Each cloud of rows lies close to a flat space through zero, with a little noise off it. After each cloud: how many dimensions does that space have?

B:
-20; -19; 15; -1; 1; -6; -39
-11; -8; 7; 1; -2; -3; -16
53; 47; -35; 1; -2; 17; 91
56; 47; -39; 3; -3; 15; 96
1; 1; 2; 0; -1; 0; -1
-1; 0; 1; 0; 0; 0; -1
-50; -43; 32; -3; 2; -12; -87
-36; -32; 24; -2; 2; -11; -61
 | 1

-40; -63; -42; 22; -27; -17; 42
16; -12; 13; 11; -3; -16; -2
-54; -12; -51; -5; -7; 17; 30
39; 17; 37; -2; 11; -9; -25
-36; 56; -27; -35; 23; 49; -2
27; -44; 21; 26; -20; -39; 0
-23; 3; -20; -4; -3; 13; 10
-80; -5; -75; -17; -7; 36; 41
 | 2

41; 12; -17; -21; -24; 12; -34
93; 21; -41; -59; -52; 27; -76
6; 1; 1; -5; -4; -2; -8
-55; -18; 27; 35; 32; -20; 46
-4; -2; 7; 1; 5; -4; 3
-79; -18; 36; 44; 39; -28; 65
-11; -4; 11; 11; 5; -5; 11
-14; -8; 4; 5; 3; 2; 14
 | 1

D:
28; -34; -8; -31; 16; 14; 2
46; -26; -37; -33; 1; 23; -44
28; -62; 7; -47; 33; 9; 51
-4; -21; 17; -11; 11; -6; 39
-13; 33; -3; 23; -19; -7; -26
46; -80; -2; -63; 36; 15; 39
31; -28; -15; -30; 13; 13; -11
-25; 56; -8; 41; -31; -9; -42
 | 2

-37; -114; -23; -6; 56; 7; -9
-29; -82; -13; -7; 41; 10; -11
22; 48; 12; -4; -23; 4; 7
-33; -99; -17; -6; 52; 6; -9
24; 57; 12; 2; -26; 3; 5
-13; -23; -4; 1; 10; 1; -4
19; 47; 5; 3; -20; -5; 5
2; -1; 2; 3; 1; 8; -1
 | 1

-3; -39; 34; -39; -22; 50; 41
12; 35; 11; 35; -5; -53; -61
-8; -5; -22; -7; 16; 17; 29
4; -18; 30; -22; -8; 55; 17
-5; 3; -14; -7; 7; -7; 13
-26; 8; -87; 13; 64; 40; 63
4; 38; -16; 43; 15; -29; -54
1; -13; 10; -22; -23; -35; 13
 | 3

-36; 36; 49; -20; 14; 28; -73
-21; 20; 27; -11; 3; 12; -43
27; -29; -37; 19; -8; -19; 56
-24; 26; 33; -10; 5; 21; -56
21; -15; -27; 11; -8; -5; 49
41; -42; -53; 16; -11; -29; 84
16; -20; -22; 5; -10; -10; 35
31; -24; -28; 10; -8; -16; 47
 | 1

88; 1; -8; -24; 47; -1; -38
7; 47; -64; -6; 56; 74; -28
-18; -7; 16; -4; -9; -14; 21
-32; 16; 19; 7; -7; -5; -10
43; -1; 29; 13; 0; -13; -56
9; -26; -9; 13; -33; -10; 23
59; -29; 46; 7; -15; -45; -31
17; -20; 39; 8; -30; -37; -16
 | 4

-10; -7; -1; 0; -4; -11; -6
-55; -36; 9; -7; -24; -60; -38
-32; -24; 3; -4; -14; -38; -24
-52; -36; 6; -6; -20; -61; -38
-71; -50; 6; -10; -32; -83; -51
-41; -31; 8; -6; -19; -49; -29
32; 23; -4; 6; 14; 39; 24
-22; -17; 3; -6; -11; -28; -16
 | 1

20; -17; -12; -41; -22; -23; -11
41; 56; -22; -46; -4; -45; 0
-18; -57; -1; 19; 3; 44; -7
-56; -18; -68; 30; 15; -36; 0
-50; -26; -77; 35; 33; -1; 8
-18; -56; -34; 6; 10; 28; -5
-20; -19; 1; 27; 9; 25; 3
-24; -55; -42; 6; 7; 10; -3
 | 4
